Here is a tiny trained network, its code and every weight. The questions are about switching its units off for an input and a class, where a switched-off unit gives its printed mean instead of its output.

import numpy as np


def w(rows, s, z=0):
    codes = np.array(rows[::2]) - 128.0
    scale = np.full(codes.shape[1], s)
    scale[-1] = z or s
    return codes * scale


def f(y):
    return y / 2 * (1 + np.tanh(0.7978845608 * (y + 0.044715 * y**3)))


def log_softmax(a):
    a = a - a.max(-1, keepdims=True)
    return a - np.log(np.exp(a).sum(-1, keepdims=True))


def net(x, mask):
    res = np.array(x, float).reshape(1, 7) / 4 @ E
    y = f(res @ A[0][:, :-1].T + A[0][:, -1])
    res = res + np.where(mask, y, B[0][:, -1]) @ B[0][:, :-1]
    return log_softmax(res[-1] @ U[:, :-1].T + U[:, -1])


A, B = {}, {}
E = w([
[145,138,127,147,140,130,134,125,123,112],'x0',
[179,104,43,107,165,87,205,61,216,154],'x1',
[131,104,190,137,227,141,148,240,223,130],'x2',
[110,125,133,123,132,93,164,141,102,124],'x3',
[83,101,156,203,24,166,231,115,187,106],'x4',
[156,126,120,140,137,135,146,142,111,120],'x5',
[196,216,189,2,103,166,202,83,134,51],'x6',
],0.0097)
A[0] = w([
[149,224,199,10,133,194,193,97,141,72,36],'neuron 1',
[125,84,88,80,164,98,174,103,191,122,100],'neuron 2',
[64,215,192,152,92,191,80,225,62,90,59],'neuron 3',
[134,66,245,117,254,135,151,215,241,102,1],'neuron 4',
[98,88,159,150,49,196,209,149,188,92,50],'neuron 5',
[186,182,133,14,215,44,40,167,117,155,43],'neuron 6',
],0.0068,0.0031)
B[0] = w([
[46,67,69,229,184,213,160,154,68,158,245],'neuron 1',
[172,133,71,137,172,136,163,131,230,133,184],'neuron 2',
[144,198,85,44,213,115,196,77,254,172,209],'neuron 3',
[130,11,170,59,86,136,100,10,58,140,235],'neuron 4',
[197,154,185,149,75,37,21,225,143,54,200],'neuron 5',
[151,148,141,187,60,46,97,199,136,45,228],'neuron 6',
],0.0089,0.012)
U = w([
[172,157,162,132,96,71,90,216,103,10,45],'0',
[24,70,106,196,206,163,105,181,78,170,79],'1',
[135,116,140,34,78,126,128,1,22,92,254],'2',
[173,188,106,48,197,104,198,117,203,143,137],'3',
],0.0091,0.0041)

Each question gives the input, the list of numbers given to net, and the class t.
The units are the neurons (one row each of A and B). Each row of codes is followed by its name. A weight is (code - 128) times the scale printed after its matrix; where a second scale follows, it is the last column's (A, B and U).
mask holds one flag per neuron, in row order. A switched-off neuron (its flag False) gives its mean, the last column of its row in B, instead of its output. The means were averaged over made-up inputs and are rounded, as every weight is.
A unit's drop is (log p(t) with every unit on - log p(t) with that unit switched off) / (log p(t) with every unit on - log p(t) with every unit switched off).
The circuit of an input: a set's keep is (log p(t) with only the set's units on - log p(t) with every unit switched off) / (log p(t) with every unit on - log p(t) with every unit switched off). Starting from all 6 units, units are removed one at a time, each time the one whose removal leaves the highest keep (on an exact tie, the one counted first), for as long as the keep stays at least 0.8.
circuit, biggest first: the units of the circuit, biggest drop first
most important unit: the unit with the biggest drop
top k neurons: the k neurons with the biggest drops, biggest first
drop of u: that unit's drop, to one decimal
input [3,-7,3,6,8,7,-5], class 0: most important unit	neuron 5
input [3,4,6,-6,7,7,-7], class 0: top 2 neurons	(neuron 5; neuron 1)
input [-7,-7,7,-4,-3,3,-4], class 2: top 2 neurons	(neuron 4; neuron 1)
input [-7,4,5,3,-7,-5,-4], class 0: top 2 neurons	(neuron 6; neuron 1)
input [3,8,-2,-2,-8,-4,8], class 0: top 2 neurons	(neuron 6; neuron 3)
input [-8,6,4,5,-1,0,-5], class 3: top 2 neurons	(neuron 1; neuron 2)
input [-5,-7,-5,-6,-5,7,-3], class 3: top 2 neurons	(neuron 3; neuron 4)
input [-5,8,-7,2,-1,-2,-3], class 3: top 2 neurons	(neuron 4; neuron 2)
input [-3,-6,-2,2,4,-7,-5], class 3: top 4 neurons	(neuron 3; neuron 1; neuron 4; neuron 6)
input [1,-2,7,-2,6,2,2], class 2: top 2 neurons	(neuron 4; neuron 6)
input [5,-3,-2,4,2,-2,5], class 1: top 2 neurons	(neuron 1; neuron 4)
input [-2,-4,6,-7,-1,2,-3], class 2: circuit, biggest first	(neuron 4; neuron 1)
input [3,-8,-4,-3,-1,0,-2], class 3: top 2 neurons	(neuron 3; neuron 4)
input [7,-3,0,-8,-2,-7,6], class 1: top neuron	(neuron 1)
input [-1,-7,0,5,-4,-5,3], class 3: top 2 neurons	(neuron 3; neuron 5)
input [4,3,-1,8,6,6,0], class 0: top 2 neurons	(neuron 5; neuron 3)
input [-1,-2,4,-1,3,-5,2], class 2: drop of neuron 2	0.1
input [-3,-7,6,1,-2,-3,-1], class 3: drop of neuron 3	1.2
input [-6,8,-6,-8,-5,6,1], class 3: drop of neuron 2	0.4
input [7,0,2,1,1,0,4], class 1: drop of neuron 1	0.4
input [0,7,8,1,-1,3,7], class 2: circuit, biggest first	(neuron 4)
